Below is a small trained network, with its code and all its weights. Each question gives an input and a target symbol and asks what happens when units are switched off, that is, made to give their printed mean instead of their output.

import numpy as np


def w(rows, s, z=0):
    codes = np.array(rows[::2]) - 128.0
    scale = np.full(codes.shape[1], s)
    scale[-1] = z or s
    return codes * scale


def norm(h):
    return h / np.sqrt((h * h).mean(-1, keepdims=True) + 1e-5)


def f(y):
    return np.maximum(y, 0)


def softmax(a):
    e = np.exp(a - a.max(-1, keepdims=True))
    return e / e.sum(-1, keepdims=True)


def log_softmax(a):
    a = a - a.max(-1, keepdims=True)
    return a - np.log(np.exp(a).sum(-1, keepdims=True))


def net(x, mask):
    ids = ['ΛΨΩβηξφ'.index(c) for c in x.split()]
    T = len(ids)
    res = E[ids] + P[:T]
    u = 0
    for l in range(2):
        q, k, v = (norm(res) @ M[l].T for M in (Q, K, V))
        z = softmax(np.where(np.tri(T) > 0, q @ k.T / 4**0.5, -1e9)) @ v
        res = res + np.where(mask[u], z, O[l][:, -1]) @ O[l][:, :-1]
        u += 1
        y = f(norm(res) @ A[l][:, :-1].T + A[l][:, -1])
        res = res + np.where(mask[u : u + 8], y, B[l][:, -1]) @ B[l][:, :-1]
        u += 8
    return log_softmax(norm(res)[-1] @ U[:, :-1].T + U[:, -1])


Q, K, V, O, A, B = {}, {}, {}, {}, {}, {}
E = w([
[131,78,146],'Λ',
[124,107,128],'Ψ',
[117,8,180],'Ω',
[150,99,114],'β',
[113,119,83],'η',
[60,100,54],'ξ',
[195,92,201],'φ',
],0.012)
P = w([
[125,254,161],'0',
[201,72,72],'1',
[173,94,82],'2',
[159,83,92],'3',
[156,88,101],'4',
[152,88,94],'5',
[148,93,100],'6',
[155,97,111],'7',
[162,96,107],'8',
[151,101,97],'9',
[175,118,108],'10',
[157,107,86],'11',
[158,101,86],'12',
[162,85,80],'13',
],0.0055)
Q[0] = w([
[33,142,75],'0.h0',
[181,128,148],'0.h0',
[81,69,104],'0.h0',
[104,249,161],'0.h0',
],0.011)
K[0] = w([
[152,116,255],'0.h0',
[166,170,38],'0.h0',
[97,177,217],'0.h0',
[129,6,98],'0.h0',
],0.0098)
V[0] = w([
[46,125,69],'0.h0',
[115,75,76],'0.h0',
[88,3,137],'0.h0',
[90,192,112],'0.h0',
],0.0059)
O[0] = w([
[2,199,25,253],'0.h0',
[71,102,97,153],'0.h0',
[5,43,122,110],'0.h0',
[204,162,53,207],'0.h0',
],0.0051,0.00055)
A[0] = w([
[2,153,90,66],'0.n0',
[145,74,166,4],'0.n1',
[49,147,112,58],'0.n2',
[123,111,105,82],'0.n3',
[221,160,195,144],'0.n4',
[139,189,128,108],'0.n5',
[110,162,96,62],'0.n6',
[94,30,181,71],'0.n7',
],0.0087,0.0034)
B[0] = w([
[216,3,129,237],'0.n0',
[143,172,142,153],'0.n1',
[205,25,127,172],'0.n2',
[149,125,107,161],'0.n3',
[71,76,22,187],'0.n4',
[139,88,146,137],'0.n5',
[93,98,162,141],'0.n6',
[171,191,101,252],'0.n7',
],0.0053,0.004)
Q[1] = w([
[95,148,254],'1.h0',
[138,224,166],'1.h0',
[181,51,136],'1.h0',
[70,229,190],'1.h0',
],0.0089)
K[1] = w([
[185,82,201],'1.h0',
[114,62,192],'1.h0',
[129,202,135],'1.h0',
[139,1,215],'1.h0',
],0.0078)
V[1] = w([
[107,64,134],'1.h0',
[139,188,153],'1.h0',
[51,171,54],'1.h0',
[6,188,167],'1.h0',
],0.013)
O[1] = w([
[63,99,215,148],'1.h0',
[147,166,24,70],'1.h0',
[202,6,114,158],'1.h0',
[78,77,52,1],'1.h0',
],0.011,0.012)
A[1] = w([
[237,254,155,122],'1.n0',
[83,73,79,81],'1.n1',
[153,108,65,92],'1.n2',
[88,150,99,125],'1.n3',
[234,76,16,186],'1.n4',
[196,61,161,119],'1.n5',
[88,173,74,180],'1.n6',
[142,27,112,2],'1.n7',
],0.0093,0.0042)
B[1] = w([
[147,67,84,232],'1.n0',
[170,98,196,135],'1.n1',
[69,145,109,145],'1.n2',
[142,111,132,128],'1.n3',
[9,135,90,226],'1.n4',
[168,117,83,253],'1.n5',
[83,104,147,130],'1.n6',
[214,134,174,165],'1.n7',
],0.011,0.0069)
U = w([
[41,133,82,145],'Λ',
[136,26,155,180],'Ψ',
[166,136,103,101],'Ω',
[138,169,165,164],'β',
[3,115,186,107],'η',
[136,234,166,60],'ξ',
[224,191,128,4],'φ',
],0.014,0.0043)

Each question gives the input, a string of symbols that net reads in full, and the target symbol t.
The units are the heads (4 rows each of Q, K, V and O) and the neurons (one row each of A and B). Each row of codes is followed by its name. A weight is (code - 128) times the scale printed after its matrix; where a second scale follows, it is the last column's (O, A, B and U).
mask holds one flag per unit, layer by layer, with each layer's heads first. A switched-off unit (its flag False) gives its mean, the last column of its rows in O or B, instead of its output. The means were averaged over made-up inputs and are rounded, as every weight is.
A unit's drop is (log p(t) with every unit on - log p(t) with that unit switched off) / (log p(t) with every unit on - log p(t) with every unit switched off).
The circuit of an input: a set's keep is (log p(t) with only the set's units on - log p(t) with every unit switched off) / (log p(t) with every unit on - log p(t) with every unit switched off). Starting from the 12 units with the biggest drops (on a tie, the unit counted first), units are removed one at a time, each time the one whose removal leaves the highest keep (on an exact tie, the one counted first), for as long as the keep stays at least 0.8.
circuit, biggest first: the units of the circuit, biggest drop first
k most important neurons: the k neurons with the biggest drops, biggest first
top k neurons in layer l: the k neurons of layer l with the biggest drops, biggest first
drop when u is switched off: that unit's drop, to one decimal
input Ω η η Ω η Λ, target η: circuit, biggest first	0.h0, 1.h0
input β φ Ω η Ω Ψ φ φ, target φ: circuit, biggest first	0.h0, 1.h0, 0.n4, 0.n0
input Ω ξ Ψ Ω η ξ φ Ψ ξ Ψ η, target η: circuit, biggest first	1.h0, 0.h0
input β ξ ξ Ω β Ψ φ Ψ ξ φ Ω, target φ: circuit, biggest first	0.h0, 1.h0
input η η η ξ β, target Λ: circuit, biggest first	0.h0, 1.h0, 1.n4, 0.n0
input Ω ξ Ω, target η: circuit, biggest first	1.h0, 0.h0, 0.n0
input Ω Ω η η Ω Λ Ψ, target η: circuit, biggest first	0.h0, 1.h0
input η ξ η ξ Λ, target Λ: circuit, biggest first	0.h0, 1.h0, 1.n4, 0.n0
input β Ω η Ω Ψ ξ ξ, target φ: most important neuron	1.n4
input Ω ξ φ ξ Ω β, target η: circuit, biggest first	1.h0, 0.h0
input Ψ Ω Ω, target Ω: top 2 neurons in layer 0	0.n0, 0.n5
input η Ψ ξ η Ω ξ φ ξ Λ φ φ Ω, target Λ: 2 most important neurons	1.n4, 0.n0
input φ ξ Λ, target ξ: circuit, biggest first	1.h0, 0.h0
input Ψ Ψ ξ, target Ω: circuit, biggest first	1.h0
input Ω β Ω ξ ξ ξ ξ, target η: top 2 neurons in layer 0	0.n0, 0.n4
input Ψ ξ Ψ, target Ω: 2 most important neurons	0.n0, 0.n4
input Ω Ω ξ ξ Ω ξ Λ Ω ξ φ, target η: top 2 neurons in layer 0	0.n4, 0.n0
input φ β Ω β β Ω β, target ξ: drop when 1.h0 is switched off	0.9
input Ω ξ Ω ξ φ β, target η: drop when 0.h0 is switched off	0.4
input Ψ Ω η, target Ω: top neuron in layer 1	1.n0
input β ξ Ω ξ φ ξ Ψ Ω ξ η ξ ξ ξ η, target φ: drop when 1.n4 is switched off	0.1
input φ Ω Ω, target ξ: drop when 0.h0 is switched off	0.1
